Below is a small trained network, with its code and all its weights. Each question gives an input and a target symbol and asks what happens when units are switched off, that is, made to give their printed mean instead of their output.

import numpy as np


def w(rows, s, z=0):
    codes = np.array(rows[::2]) - 128.0
    scale = np.full(codes.shape[1], s)
    scale[-1] = z or s
    return codes * scale


def f(y):
    return y / 2 * (1 + np.tanh(0.7978845608 * (y + 0.044715 * y**3)))


def softmax(a):
    e = np.exp(a - a.max(-1, keepdims=True))
    return e / e.sum(-1, keepdims=True)


def log_softmax(a):
    a = a - a.max(-1, keepdims=True)
    return a - np.log(np.exp(a).sum(-1, keepdims=True))


def net(x, mask):
    ids = ['αγδεηθλμξπσψ'.index(c) for c in x.split()]
    T = len(ids)
    res = E[ids] + P[:T]
    u = 0
    for l in range(2):
        q, k, v = (res @ M[l].T for M in (Q, K, V))
        z = softmax(np.where(np.tri(T) > 0, q @ k.T / 4**0.5, -1e9)) @ v
        res = res + np.where(mask[u], z, O[l][:, -1]) @ O[l][:, :-1]
        u += 1
        y = f(res @ A[l][:, :-1].T + A[l][:, -1])
        res = res + np.where(mask[u : u + 12], y, B[l][:, -1]) @ B[l][:, :-1]
        u += 12
    return log_softmax(res[-1] @ U[:, :-1].T + U[:, -1])


Q, K, V, O, A, B = {}, {}, {}, {}, {}, {}
E = w([
[95,143,178],'α',
[4,53,110],'γ',
[101,84,160],'δ',
[94,142,183],'ε',
[104,134,129],'η',
[173,148,168],'θ',
[186,123,109],'λ',
[90,147,73],'μ',
[133,226,65],'ξ',
[234,85,42],'π',
[93,157,180],'σ',
[86,161,200],'ψ',
],0.019)
P = w([
[88,60,248],'0',
[84,135,125],'1',
[89,133,124],'2',
[92,137,122],'3',
[92,132,124],'4',
[94,133,128],'5',
[92,133,127],'6',
[92,131,129],'7',
[93,131,131],'8',
[93,126,136],'9',
[95,127,136],'10',
[94,123,139],'11',
],0.012)
Q[0] = w([
[114,207,153],'0.h0',
[88,156,255],'0.h0',
[110,217,141],'0.h0',
[151,55,107],'0.h0',
],0.012)
K[0] = w([
[65,159,188],'0.h0',
[112,57,246],'0.h0',
[118,151,251],'0.h0',
[76,145,103],'0.h0',
],0.012)
V[0] = w([
[128,126,145],'0.h0',
[137,255,95],'0.h0',
[84,228,76],'0.h0',
[137,83,106],'0.h0',
],0.0068)
O[0] = w([
[145,121,137,133],'0.h0',
[96,9,103,5],'0.h0',
[4,113,211,72],'0.h0',
[50,247,222,154],'0.h0',
],0.0049,0.0019)
A[0] = w([
[116,123,139,63],'0.n0',
[129,106,76,38],'0.n1',
[122,75,163,121],'0.n2',
[67,189,184,26],'0.n3',
[181,17,88,165],'0.n4',
[113,211,101,59],'0.n5',
[40,102,160,26],'0.n6',
[57,89,153,2],'0.n7',
[188,201,231,12],'0.n8',
[52,28,37,142],'0.n9',
[1,122,179,33],'0.n10',
[92,159,126,239],'0.n11',
],0.0099,0.0041)
B[0] = w([
[132,102,115,110],'0.n0',
[134,60,159,115],'0.n1',
[95,121,114,135],'0.n2',
[105,61,123,162],'0.n3',
[176,136,58,180],'0.n4',
[54,107,140,130],'0.n5',
[135,95,35,189],'0.n6',
[176,134,3,159],'0.n7',
[194,43,175,151],'0.n8',
[203,166,156,255],'0.n9',
[83,38,29,253],'0.n10',
[55,118,144,229],'0.n11',
],0.0068,0.0047)
Q[1] = w([
[222,191,120],'1.h0',
[127,254,54],'1.h0',
[71,58,217],'1.h0',
[44,116,202],'1.h0',
],0.0093)
K[1] = w([
[159,220,69],'1.h0',
[44,240,116],'1.h0',
[144,1,179],'1.h0',
[165,62,232],'1.h0',
],0.0086)
V[1] = w([
[169,95,221],'1.h0',
[222,254,145],'1.h0',
[104,152,154],'1.h0',
[155,23,119],'1.h0',
],0.0064)
O[1] = w([
[186,104,121,65],'1.h0',
[86,1,176,3],'1.h0',
[130,183,102,102],'1.h0',
[128,9,106,192],'1.h0',
],0.0058,0.0049)
A[1] = w([
[149,136,194,230],'1.n0',
[235,63,179,197],'1.n1',
[131,161,250,79],'1.n2',
[33,160,204,167],'1.n3',
[83,123,239,151],'1.n4',
[75,142,149,136],'1.n5',
[193,156,126,58],'1.n6',
[144,125,141,254],'1.n7',
[131,75,116,99],'1.n8',
[165,103,60,142],'1.n9',
[40,132,164,95],'1.n10',
[174,163,120,235],'1.n11',
],0.014,0.008)
B[1] = w([
[56,143,158,199],'1.n0',
[127,180,104,249],'1.n1',
[48,4,149,141],'1.n2',
[178,107,127,202],'1.n3',
[168,80,159,165],'1.n4',
[181,131,101,160],'1.n5',
[120,67,139,142],'1.n6',
[144,171,133,227],'1.n7',
[143,103,128,158],'1.n8',
[128,121,194,254],'1.n9',
[153,95,99,167],'1.n10',
[111,126,173,236],'1.n11',
],0.015,0.007)
U = w([
[125,101,147,85],'α',
[130,52,165,8],'γ',
[35,101,174,27],'δ',
[121,105,158,106],'ε',
[254,126,194,73],'η',
[134,89,151,94],'θ',
[209,60,124,137],'λ',
[142,120,28,229],'μ',
[29,55,51,129],'ξ',
[228,121,57,118],'π',
[136,122,114,177],'σ',
[93,232,134,179],'ψ',
],0.013,0.011)

Each question gives the input, a string of symbols that net reads in full, and the target symbol t.
The units are the heads (4 rows each of Q, K, V and O) and the neurons (one row each of A and B). Each row of codes is followed by its name. A weight is (code - 128) times the scale printed after its matrix; where a second scale follows, it is the last column's (O, A, B and U).
mask holds one flag per unit, layer by layer, with each layer's heads first. A switched-off unit (its flag False) gives its mean, the last column of its rows in O or B, instead of its output. The means were averaged over made-up inputs and are rounded, as every weight is.
A unit's drop is (log p(t) with every unit on - log p(t) with that unit switched off) / (log p(t) with every unit on - log p(t) with every unit switched off).
The circuit of an input: a set's keep is (log p(t) with only the set's units on - log p(t) with every unit switched off) / (log p(t) with every unit on - log p(t) with every unit switched off). Starting from the 12 units with the biggest drops (on a tie, the unit counted first), units are removed one at a time, each time the one whose removal leaves the highest keep (on an exact tie, the one counted first), for as long as the keep stays at least 0.8.
circuit, biggest first: the units of the circuit, biggest drop first
unit that matters most: the unit with the biggest drop
top k neurons: the k neurons with the biggest drops, biggest first
top k neurons in layer l: the k neurons of layer l with the biggest drops, biggest first
drop when u is switched off: that unit's drop, to one decimal
input π λ η, target π: top 2 neurons in layer 0 => [0.n9 0.n8]
input μ μ μ λ δ λ η γ σ, target μ: circuit, biggest first => [0.n10 1.n9 1.n11]
input γ μ δ λ λ μ λ μ θ γ ψ, target γ: circuit, biggest first => [0.h0 1.n2 1.n4 0.n8]
input σ δ λ λ ψ π σ λ θ, target δ: circuit, biggest first => [1.n2 0.n10 1.n0 0.n6]
input π δ ε μ η σ θ, target δ: circuit, biggest first => [1.n2 1.n0 0.n10 0.n6]
input μ ψ δ, target ψ: top 2 neurons => [0.n3 1.n4]
input γ ξ λ θ δ ψ λ ψ, target γ: circuit, biggest first => [0.h0 1.n2 0.n8 1.n4]
input μ γ μ θ λ λ ψ, target μ: top neuron in layer 0 => [0.n10]
input γ λ μ α, target γ: top 2 neurons => [1.n2 1.n4]
input ξ σ λ μ ξ, target π: top 2 neurons in layer 1 => [1.n3 1.n5]
input γ γ ψ π λ ε μ λ ε, target γ: top 3 neurons => [1.n2 1.n4 0.n8]
input π λ μ ξ μ, target ξ: top 3 neurons in layer 1 => [1.n1 1.n7 1.n3]
input δ γ μ λ λ η δ ε γ λ α, target δ: top 2 neurons in layer 1 => [1.n2 1.n0]
input λ λ η, target λ: unit that matters most => 1.h0
input λ λ γ δ, target λ: top 3 neurons in layer 0 => [0.n4 0.n7 0.n9]
input μ η ξ λ σ π μ λ α, target μ: top 2 neurons => [0.n10 1.n9]
input γ π η λ λ σ, target γ: top 2 neurons in layer 0 => [0.n8 0.n7]
input λ γ λ μ α, target λ: top 2 neurons in layer 1 => [1.n4 1.n3]
input γ ψ μ γ α, target γ: top 3 neurons in layer 0 => [0.n8 0.n7 0.n6]
input ξ μ λ λ ξ ψ μ δ η, target μ: top 2 neurons => [1.n9 1.n0]
input ξ σ λ γ μ μ δ δ, target μ: unit that matters most => 1.n0
input μ θ ψ ε, target μ: drop when 0.n10 is switched off => 0.2
input μ λ μ δ, target μ: drop when 0.n8 is switched off => 0.1
input λ ψ σ π θ μ μ λ λ λ ψ, target λ: drop when 1.h0 is switched off => 0.1
